[[149 134  99 145 132 111 110]
 [115 133 141 134 142 110 110]
 [132 143 141 123 133 110 131]]
->
[[131 110 133 123 141 143 132]
 [110 110 142 134 141 133 115]
 [110 111 132 145  99 134 149]]

[[140 153 108]
 [127 122 142]]
->
[[142 122 127]
 [108 153 140]]

[[134 126 125 133]
 [123 124 111 134]
 [125 136 128 133]
 [126 134 126 117]
 [117 135 132 124]
 [129 131 154 123]
 [121 118 123 120]
 [109 136 129 115]
 [122 134 132 118]
 [134 113 115 128]]
->
[[128 115 113 134]
 [118 132 134 122]
 [115 129 136 109]
 [120 123 118 121]
 [123 154 131 129]
 [124 132 135 117]
 [117 126 134 126]
 [133 128 136 125]
 [134 111 124 123]
 [133 125 126 134]]

[[120 111]
 [142 134]
 [145 149]
 [121 123]
 [117 156]
 [142 138]
 [148 135]]
->
[[135 148]
 [138 142]
 [156 117]
 [123 121]
 [149 145]
 [134 142]
 [111 120]]

[[141 112 127 133 151 118 110]
 [140 134 134 114 135 138 139]
 [142 131 134 118 136 134 133]
 [104 131 121 129 119 131 137]
 [133 117 126 140 134 116 110]
 [110 116 118 138 135 120 118]
 [148 118 131 123 152 126 119]
 [137 118 128 137 135 118 112]
 [140 142 137 110 126 143 147]
 [125 138 130 123 117 135 139]]
->
[[139 135 117 123 130 138 125]
 [147 143 126 110 137 142 140]
 [112 118 135 137 128 118 137]
 [119 126 152 123 131 118 148]
 [118 120 135 138 118 116 110]
 [110 116 134 140 126 117 133]
 [137 131 119 129 121 131 104]
 [133 134 136 118 134 131 142]
 [139 138 135 114 134 134 140]
 [110 118 151 133 127 112 141]]

[[126 102 129 130 125 132 140 105]
 [101 146 135 136 112 147 120 129]
 [155 133 118 136 122 148 127 107]
 [125 150 109 148 111 120 143 131]
 [106 139 112 140 119 114 113 134]
 [143 148 142 131 133 115 130 102]
 [109 127 155 136 141 103 142 113]
 [118 121 124 121 150 142 102 118]
 [131 134 116 121 145 107 115 123]
 [115 141 131 127 138 118 117 136]
 [118 118 128 120 122 148 115 127]]
->
[[127 115 148 122 120 128 118 118]
 [136 117 118 138 127 131 141 115]
 [123 115 107 145 121 116 134 131]
 [118 102 142 150 121 124 121 118]
 [113 142 103 141 136 155 127 109]
 [102 130 115 133 131 142 148 143]
 [134 113 114 119 140 112 139 106]
 [131 143 120 111 148 109 150 125]
 [107 127 148 122 136 118 133 155]
 [129 120 147 112 136 135 146 101]
 [105 140 132 125 130 129 102 126]]

[[134 133 134 136 135 138 137]
 [141 136 139 133 138 138 133]
 [132 135 132 136 138 134 136]
 [146 132 140 135 142 135 149]
 [137 137 141 136 134 133 142]]
->
[[142 133 134 136 141 137 137]
 [149 135 142 135 140 132 146]
 [136 134 138 136 132 135 132]
 [133 138 138 133 139 136 141]
 [137 138 135 136 134 133 134]]

[[135 122 115 123 125 126 118 114 133]
 [122 125 138 123 129 141 127 138 138]
 [148 132 116 139 121 121 124 117 125]
 [131 146 140 127 123 113 120 127 122]
 [116 132 149 121 128 136 136 142 131]
 [137 126 125 142 133 135 134 130 127]
 [118 127 127 140 156 122 125 130 122]
 [129 110 124 119 119 155 133 132 145]
 [122 122 127 137 136 134 150 136 119]
 [116 127 138 133 140 134 140 142 123]]
->
[[123 142 140 134 140 133 138 127 116]
 [119 136 150 134 136 137 127 122 122]
 [145 132 133 155 119 119 124 110 129]
 [122 130 125 122 156 140 127 127 118]
 [127 130 134 135 133 142 125 126 137]
 [131 142 136 136 128 121 149 132 116]
 [122 127 120 113 123 127 140 146 131]
 [125 117 124 121 121 139 116 132 148]
 [138 138 127 141 129 123 138 125 122]
 [133 114 118 126 125 123 115 122 135]]
---
[[115 122 136 135 126 146 142]
 [113 144 117 150 153 119 113]
 [137 119 131 125 117 121 123]
 [134 119 135 113 116 135 123]
 [137 117 142 121 113 134 116]
 [133 124 140 134 120 132 124]
 [134 119 129 114 119 128 122]
 [126 128 113 124 137 117 123]
 [122 152 105 130 153 111 108]
 [147 122 138 146 111 108 115]
 [119 147 109 141 153 112 113]
 [118 129 113 133 144 115 118]]
->
[[122 136 135 126 146 142 115]
 [144 117 150 153 119 113 113]
 [119 131 125 117 121 123 137]
 [119 135 113 116 135 123 134]
 [117 142 121 113 134 116 137]
 [124 140 134 120 132 124 133]
 [119 129 114 119 128 122 134]
 [128 113 124 137 117 123 126]
 [152 105 130 153 111 108 122]
 [122 138 146 111 108 115 147]
 [147 109 141 153 112 113 119]
 [129 113 133 144 115 118 118]]

[[117 114 128 121 126 132 118 108 137 126 134 111]
 [114 123 151 132 125 124 133 130 113 148 120 130]
 [139 128 119 121 126 123 123 124 131 114 125 123]
 [126 122 136 128 133 131 127 129 117 135 133 127]
 [134 135 127 129 115 116 130 123 144 123 114 125]
 [112 130 109 119 135 140 122 139 125 112 138 138]
 [140 115 125 124 137 135 122 115 126 126 141 114]
 [132 137 137 145 129 129 143 136 124 145 126 139]]
->
[[114 128 121 126 132 118 108 137 126 134 111 117]
 [123 151 132 125 124 133 130 113 148 120 130 114]
 [128 119 121 126 123 123 124 131 114 125 123 139]
 [122 136 128 133 131 127 129 117 135 133 127 126]
 [135 127 129 115 116 130 123 144 123 114 125 134]
 [130 109 119 135 140 122 139 125 112 138 138 112]
 [115 125 124 137 135 122 115 126 126 141 114 140]
 [137 137 145 129 129 143 136 124 145 126 139 132]]

[[127 149 127 111 138 114 102 111 142]
 [136 143 116 123 122 121 100 107 147]]
->
[[149 127 111 138 114 102 111 142 127]
 [143 116 123 122 121 100 107 147 136]]

[[143 122 121 124 114 133 118 136 111 133]
 [126 131 154 125 153 118 147 139 133 141]
 [140 130 124 129 133 130 128 142 123 132]
 [117 145 104 124 129 141 117 120 132 128]]
->
[[122 121 124 114 133 118 136 111 133 143]
 [131 154 125 153 118 147 139 133 141 126]
 [130 124 129 133 130 128 142 123 132 140]
 [145 104 124 129 141 117 120 132 128 117]]

[[148 126 143 148 106 147 108 119 147 111 132 134 115 145 105 104]
 [136 133 138 137 101 139 100 134 145 106 132 113 134 137 105 106]]
->
[[126 143 148 106 147 108 119 147 111 132 134 115 145 105 104 148]
 [133 138 137 101 139 100 134 145 106 132 113 134 137 105 106 136]]

[[113 124 114 147]
 [130 128 122 112]
 [125 137 124 124]
 [138 118 144 134]
 [133 114 137 121]
 [136 128 126 141]
 [144 121 101 114]
 [132 135 114 117]
 [112 124 133 152]
 [120 122 112 125]]
->
[[124 114 147 113]
 [128 122 112 130]
 [137 124 124 125]
 [118 144 134 138]
 [114 137 121 133]
 [128 126 141 136]
 [121 101 114 144]
 [135 114 117 132]
 [124 133 152 112]
 [122 112 125 120]]
